In the rows, 128 means zero.
Each row of numbers belongs to one of the elements below and depends on some of the facts about them. Some rows are named. Which element is each other row?

How the elements are related:
badedra: gratron trabru; mustol stedutro
badrek: gratron katros
balan: gratron motek; dorum skatre, fubim
beklir: gratron sebrir; dorum trugrute
berosker: mustol zoflo; dorum kabur, lereri
bikliskek: gratron muzin; mustol stebinel
bobras: gratron fevodren; dorum skatru
bobrik: mustol tovenum; dorum plabos, tume
brafam: dorum natik, geker
briles: gratron gribor; dorum triklanam, siribon
briplaran: gratron stedutro; mustol klori
britus: gratron kemol; mustol geker; dorum geker
brufli: gratron klodok; mustol grustik; dorum drabro, grusos
brune: dorum triklanam, plurifon
brustiklel: gratron studru; dorum rurin
buplu: gratron ripi
buruflo: gratron duklan; dorum puden
buskefi: mustol pasti; dorum nerak, skanuk, vebris
datru: gratron tunan; dorum triklanam
defen: mustol klabo
doplo: dorum trabru, sogopul
drabro: dorum fodre, geker
dresuskal: gratron grusos; dorum staskim
driflem: gratron lereri; dorum grusos
drige: gratron skatre
dritek: dorum stopok
drogazol: gratron fliro; mustol pesul; dorum tranis, brune
drovon: dorum stosu
drubrum: gratron skobrus
druflan: mustol plurifon; dorum stedutro
drufotrok: gratron badedra; dorum vokoskan, dufla
drumil: gratron lobra; dorum lereri
dufla: gratron klori; dorum tranis, skatre, geker
duklan: mustol limel; dorum stopok, dritek
fela: mustol drogazol; dorum skanuk, siribon
fevodren: gratron lito; dorum gunimum, duklan
figrefe: gratron kefi; dorum natik, sogopul
fimol: gratron leskorak; dorum stupanu, kabur, triklanam
flabivok: dorum gunimum, stopok, geker
flereplam: mustol lamidra
flevo: mustol tobrom
fliro: gratron trefa
fluklos: gratron defen
fodre: dorum kibana, geker
forik: mustol kefi
fubim: gratron berosker; dorum siribon
gapil: gratron leskibruk; dorum geker
geker: mustol mimun
gragim: gratron natik; mustol tranis
gregruk: mustol tovum
gresam: dorum tume
gribor: gratron rurin; dorum stosu
grizos: gratron skodal; mustol datru
gruser: gratron tragrir; mustol grusos; dorum gunimum
grustik: dorum duklan, zotrudrur
grutram: gratron tiskos; dorum dritren
gunimum: gratron limel; dorum plabos
kabur: dorum grustik
kaplom: gratron tovenum
katros: mustol tiskos
kefi: gratron fimol; dorum siribon
kemol: gratron fela; mustol katros
kibana: gratron traplil; dorum tranis, geker, tume
klabafem: gratron trugral; dorum defen
klabo: dorum pasti, zotrudrur, bragram
klaren: gratron dufla
klisa: dorum natik, kili
klori: mustol briles
klutem: gratron brudo
kupe: gratron drumil; dorum plabos, grusos
lamidra: mustol skanuk; dorum trugrute
lekir: gratron gapil
lereri: gratron plurifon; mustol pibu
leskibruk: gratron sugum
leskorak: gratron tatrur; dorum doplo
limel: gratron poplok; mustol skenal
lito: mustol fodre; dorum gunimum, plabos
lobra: mustol triklanam; dorum brune
lovor: gratron zozadran
ludek: gratron fubim; mustol stupanu
mekor: dorum natik, triklanam
mezape: gratron puden; mustol rudek
mimun: gratron pade
motek: gratron nagru; dorum dritek
mukle: gratron tume; mustol flevo
muzin: dorum skeno, geker
nagru: gratron drovon; dorum gunimum
natik: dorum kili, triklanam
nerak: gratron flunun
noke: gratron brune; dorum gunimum
nufur: gratron noke; mustol grizos
nugel: gratron pesul; dorum tranis, skatre, drabro
pade: gratron klisa; dorum skatre, fubim
pesul: gratron tredu
pibu: gratron drufotrok; mustol doplo
plabos: dorum kili, geker
plaligem: gratron grizos
plurifon: mustol razen; dorum stopok
poplok: mustol nerak
puden: gratron bobras; dorum geker
rakla: mustol drige
ratra: gratron votrun; mustol tragrir
razen: gratron nugel
ripi: mustol gruser; dorum tranis, kili
rudek: gratron vilos; dorum kili
rugar: mustol vokoskan
rurin: dorum tume
ruvadrun: gratron drogazol
sebrir: gratron stiral
sedigras: gratron stetrir; mustol zotrudrur
siribon: mustol gunimum; dorum tranis, geker, tume
skali: gratron forik; dorum geker
skanuk: dorum drige, siribon
skatre: dorum rikin
skatru: gratron stigron; dorum gruser
skenal: gratron steton; mustol defen; dorum geker
skeste: gratron driflem; mustol klodok; dorum pade
skobrul: gratron mezape; dorum kupe, dritek, bragram
skobrus: gratron klutem
skodal: gratron drobrar; mustol sebrir; dorum trugrute
sogopul: gratron vebris
stadrin: gratron stofligran; dorum gunimum, flabivok
staskim: mustol mezape; dorum flabivok
stebinel: dorum rikin, stosu, grusos
stedutro: gratron kaplom; dorum fodre, triklanam
stemedor: mustol gregruk
steton: gratron zotrudrur; dorum nerak
stetrir: dorum geker
stigron: gratron dritren; dorum muzin, skeno
stiral: gratron gragim; dorum nagru
stofligran: gratron mukle; mustol drufotrok; dorum ripi
stopok: mustol brufli
stosu: gratron lekir; dorum vabreras, tranis, sogopul
stotre: gratron buskefi
studru: gratron flevo
stupanu: mustol noke; dorum plabos, grusos
sufli: gratron druflan; dorum vabreras, natik
sugum: dorum siribon
tatrur: gratron tutrofi
tiflem: gratron britus; dorum gunimum, geker, grusos
tiskos: mustol kili; dorum tragrir, kibana
tobrom: gratron sufli; mustol rugar
tostoplo: dorum skobrul, rikin, dritren, drabro
tovenum: gratron fluklos; mustol natik; dorum drige, geker
tovum: mustol kupe; dorum sufli
trabru: gratron siribon
tragrir: gratron vokoskan; mustol ripi
tranis: gratron klabafem
traplil: gratron fodre; mustol zote; dorum katros
tredu: gratron brustiklel; dorum driflem, sogopul
trefa: gratron briplaran; dorum skatru
triklanam: gratron klezik; mustol ratra; dorum geker
trugral: gratron gunimum; mustol driflem; dorum geker
trugrute: dorum gruser, natik, grusos
tume: gratron stopok; dorum geker
tunan: gratron badrek; dorum geker
tustor: gratron klaren; mustol britus
tutrofi: gratron nerak; mustol studru
vabreras: gratron briles
vebris: gratron skatru; mustol tutrofi; dorum natik
vilos: gratron beklir
votri: gratron gresam
votrun: gratron drabro; dorum siribon
zoflo: mustol gragim; dorum stigron, kupe, leskorak
zote: gratron gruser; mustol bobrik
zotrudrur: dorum siribon
zozadran: gratron skenal; mustol drubrum

Named rows:
bobrik: [160 126 132 140 132 147 115 131 135 155 141 128 132 146 119 127 125 140
 141 151 127 122 127 136 128 142 114 128 137 120 119 149 124 125 122 122
 150 126 125]
britus: [141 127 132 128 137 124 124 135 123 130 122 129 130 132 129 126 146 127
 122 124 127 139 125 129 128 130 120 125 125 131 123 123 129 128 124 124
 129 127 126]
skeste: [139 126 131 127 128 124 121 131 122 125 127 129 137 125 134 128 159 129
 119 124 127 143 124 129 126 122 120 121 126 119 119 123 132 133 139 126
 134 127 126]
skenal: [171 128 121 123 166 156 140 142 124 128 120 135 147 132 135 125 122 127
 117 122 138 130 178 132 144 127 115 125 123 124 160 143 174 123 124 153
 128 151 152]
klori: [126 139 121 124 127 123 128 140 126 135 124 128 132 127 122 128 121 126
 121 123 125 138 125 128 136 119 120 125 129 118 142 122 128 128 124 124
 138 131 124]
trugral: [140 127 131 129 133 123 123 136 123 129 126 128 132 129 138 126 158 127
 123 123 125 148 124 129 128 126 123 130 126 129 119 120 131 138 125 127
 130 127 129]
druflan: [141 126 124 126 126 121 128 144 127 136 127 127 130 138 137 126 140 128
 131 123 126 156 126 129 133 118 126 132 126 118 121 120 128 145 125 124
 135 128 134]
poplok: [132 135 121 125 127 120 127 143 126 134 126 127 132 123 127 128 118 127
 123 121 125 153 125 128 133 117 123 127 134 120 134 120 127 138 126 127
 143 128 130]
klodok: [123 148 122 125 130 125 128 139 128 136 121 130 130 125 121 131 117 126
 121 129 125 127 136 127 142 118 116 122 125 118 154 127 126 119 123 123
 135 130 124]
vokoskan: [119 157 146 144 129 123 162 143 122 125 121 134 126 123 120 132 120 125
 139 138 124 150 125 127 144 118 114 122 124 149 176 121 124 116 133 121
 126 176 124]
gruser: [119 133 120 125 127 165 119 135 133 157 120 130 132 119 142 149 144 125
 139 123 130 124 137 157 127 117 128 126 149 200 126 117 142 119 124 124
 141 223 123]
kupe: [126 127 134 126 136 152 119 132 128 125 130 129 131 124 121 130 125 126
 119 124 135 127 125 135 128 132 113 122 125 137 137 130 128 119 130 126
 128 144 127]
nufur: [131 127 120 126 127 124 120 132 123 126 131 127 134 122 127 129 141 126
 119 122 131 139 124 128 127 124 117 121 135 117 122 120 131 128 137 127
 137 125 124]
gribor: [127 127 129 125 128 132 128 137 130 132 129 128 131 125 130 137 132 129
 121 124 125 132 123 130 127 120 115 126 125 121 138 137 126 128 131 122
 128 140 130]
stebinel: [126 129 136 125 127 155 120 132 130 135 124 133 131 129 124 141 126 128
 119 127 126 127 144 130 128 121 114 123 125 122 149 149 127 123 128 122
 129 153 133]
rugar: [118 159 138 139 127 122 153 138 121 125 121 135 129 123 120 139 129 125
 119 126 126 154 121 126 132 123 115 121 125 148 159 122 125 118 142 121
 126 140 121]
drubrum: [124 136 121 123 135 140 122 132 122 125 121 131 131 121 120 135 122 127
 118 128 131 125 130 127 128 129 114 121 126 123 140 121 127 118 128 123
 129 125 123]
leskorak: [124 126 125 125 127 126 121 138 125 131 128 127 131 122 123 141 132 128
 119 124 126 137 126 129 127 118 112 130 131 118 140 135 127 120 134 123
 133 137 134]
sedigras: [131 127 122 125 126 123 121 132 122 126 129 128 132 122 127 129 141 126
 117 123 132 135 123 128 125 122 117 121 135 118 122 121 132 129 136 126
 135 123 124]


The same elements again, as new rows of numbers:
Some rows with their names:
skanuk: [146 133 128 145 130 123 112 112  89 133 134 142 132 158 126 129 146 146
 115 131 132 112 123 129 141 129 162 129 123 121]
traplil: [ 86 110 130  98 133 135 123 122 133 114 147 114 132 105 128 132 111 120
 136 121 121 126 128 133 135 128 118 154 125 137]
puden: [153 124 134 148 120 132 100 128 139 124 118 156 113 129 121 128 117 130
 139 133 108 137 139 113 128 123 121 132 149 140]
limel: [115 118 129 140 141 138 140 141 115 122 129 137 132 105 139 138 144 127
 119 122 139 128 136 130 125 150 122 138 131 132]
lamidra: [122 125 129 133 131 127 128 128 130 131 129 119 135 127 126 128 124 127
 129 126 127 127 122 128 140 129 130 128 130 137]
rurin: [111 116 135 133 117 135 116 123 128 131 138 130 127 128 142 140 129 138
 140 115 127 131 128 132 164 129 116 122 112 125]
skeno: [123 125 127 124 131 135 132 137 126 129 123 130 136 126 125 125 133 133
 124 126 132 124 128 132 118 125 122 130 129 118]
forik: [135 126 138  95 148 147 113 138 165 109 140 124 125  88 137 130 134 131
 120 118 123 122 124 137 125 122 110 129 132 130]
stopok: [146 118 139  99 138 145 120 146 170 113 132 135 140  95 146 124 131 127
 123 122 118 131 115 145 125 123  93 121 119 138]
skenal: [126 124 125 143 120 127  97 119 142 120 124 145 128 125 103 131 121 137
 124 117 108 136 134 140 123 133 139 138 152 139]
bragram: [124 127 124 126 129 138 130 132 131 128 126 128 129 125 126 121 135 129
 124 128 131 125 132 132 118 127 118 128 127 121]
stotre: [102 121 115 149 107 128 180 125  94 128 124 147 145 148 134 109 104 111
 139 148 142 141 125 168 114 132 114 130 102 124]
kibana: [ 91 116 126 134 112 106 104 117 111 133 125 135 120 130 116 139 109 126
 134 138 122 130 143 112 117 145 133 154 131 131]
briplaran: [114 121 134 105 140 136 139 129 147 111 131 128 128 107 137 121 123 117
 130 131 125 124 124 131 119 127 107 142 130 134]
brufli: [120 168 134 159 130 131 165 118 146 122 125  98 125 132 103 112 111 127
 126 140 122 121 128 146 108 140 166 143 145 136]
klaren: [124 131 126 130 138 139 131 135 129 122 123 124 131 123 125 123 130 126
 124 129 133 123 132 128 123 130 125 132 135 119]
lito: [167 139 134 106 144 152 125 116 159 112 140 115 126 110 148 144 122 113
 145 111 109 139 123 127 138 112 117 136 132 143]
tiflem: [152 116 119 128 124 117 117 121 115 129 120 141 142 140 123 137 118 108
 137 144 112 145 120 111 107 128 136 142 134 140]
trugrute: [121 124 124 123 126 124 143 126 129 132 135 110 131 131 122 132 129 120
 128 127 130 134 122 123 144 128 136 119 138 138]

Name these rows:
No name comes twice in this set of rows, the named rows included.
[130 115 114 140 124 101 120 129  98 147 128 125 143 161 110 126 138 124
 113 143 133 124 124 104 130 134 154 124 143 130] -> datru
[113 116 134 105 128 123 161 128 144 112 147 124 126 114 132 130 118 110
 133 132 131 133 120 136 145 117 112 133 140 154] -> vebris
[106 115 119 153 113 131  87 126 113 142 129 138 114 135 124 145 135 155
 133  98 126 141 151 122 164 135 139 118 133 112] -> fodre
[112 119 135 119 119 126 112 116 144 107 132 144 117 106 128 131 108 121
 142 123 112 141 139 130 123 127 114 144 137 147] -> trugral
[182 132 110 152 127 142 130 128 107 149 118 133 156 165 135 137 137 120
 141 127 119 142 111 116 138 119 144 112 124 124] -> noke
[149 140 125 159 120 125 131 108  90 131 136 141 128 158 128 122 137 148
 119 129 125 112 122 142 143 124 159 129 121 118] -> kefi
[135 133 140 123 134 130 110 107 124 117 147 136 119 129 138 137 138 151
 119 104 122 111 121 154 147 118 140 127 117 127] -> sugum
[105 107 129  90 129 115 134 131 125 116 129 136 149 108 134 130 120 102
 127 147 131 128 127 128 101 133 103 151 120 138] -> ludek
[115 137 124 149 127 130 115 130 111 142 126 114 121 139 112 136 137 144
 121 123 131 117 137 101 144 139 153 129 141 112] -> drufotrok
[113 125 142 106 137 151 136 134 150 109 141 130 122  94 146 134 130 129
 133 109 127 125 134 143 133 122 106 129 122 128] -> poplok
[120 129 133 115 135 137 163 128 125 109 128 136 129 120 134 111 106 104
 145 153 134 124 127 123 103 128 106 152 131 134] -> sedigras
[120 127 153 107 137 135  97 102 139  93 149 149  90 107 138 142 123 153
 132 109 110 112 142 132 148 121 126 152 133 134] -> siribon

Now the same elements, written a new way:
Some rows with their names:
gunimum: [125 124 122 132 131 112 129 127 131 135 132 115 116]
lekir: [130 133 118 126 134 112 133 137 133 132 131 104 115]
klutem: [141 103 114 143 118 112 128 143 128 141 131 126 124]
ruvadrun: [135 132 142 128 119  99 101 146 158 153 125 124 126]
steton: [135 128 118 127 150 118 139 156 129 142 137  93 123]
badedra: [150 128 127 131 127 154 135 158 122 121 126 141 143]
skodal: [131 137 137 123 138 153 134 136 118 129 125 134 148]
tustor: [142 150 154 122 122 151 104 150 147 129 114 152 153]
mekor: [124 119 125 133 131 113 129 122 126 147 133 113 127]
tranis: [132 137 136 128 121 101  97 148 164 136 124 123 118]
stebinel: [124 120 125 132 131 111 127 125 127 144 132 115 126]
dritren: [117 114 100 136 125 114 146 102 117 100 138 121 100]
stadrin: [128 126 143 129 125 104 102 139 151 166 124 123 132]
badrek: [136 107 116 140 119 110 128 141 130 139 133 123 121]
brudo: [137  93  93 147 122 120 155 128 104 123 139 120 116]
puden: [130 107 119 139 118 110 125 131 131 138 132 129 124]
duklan: [123 114 134 123 128 154 151  62 121  76 110 151 147]
skeno: [127 123 114 133 122 106 125 133 142 119 130 122 108]
natik: [127  94  97 151 119 120 142 104 107 117 132 128 123]

Name these rows:
No name comes twice in this set of rows, the named rows included.
[135 136 141 126 126 102 104 149 158 151 125 117 125] -> plaligem
[115 129 106 125 137 115 156 104 110 111 136 102 108] -> flunun
[133 143 139 128 134 172 125 126 118 111 118 146 158] -> zoflo
[126 158 139 114 135 158 130 122 127 105 120 136 141] -> tutrofi
[140 183 158  98 165 161 121 172 149 132 120 105 148] -> brufli
[143 103 134 129 140 111 136 112 150 126 119 107 136] -> klabo
[124 148 161 119 108 140  95 115 150 128 111 169 153] -> nufur
[138 147 135 125 127 170 125 130 122 105 116 148 152] -> gregruk
[133 128 139 135 122 172 120 120 114 120 115 161 164] -> britus
[138 120 138 137 112 100  97 147 156 154 123 137 126] -> skobrul
[123 138 140 127 116  94  93 135 166 135 125 132 113] -> sogopul
[124 129 142 131 113  96  95 127 157 151 123 135 126] -> buplu
[131 105 122 141 123 112 127 126 124 151 132 125 129] -> fevodren
[156 140 149 126 126 157 108 173 146 134 116 149 157] -> pibu
[145 116 136 139 115 105 102 161 151 158 126 131 131] -> drubrum

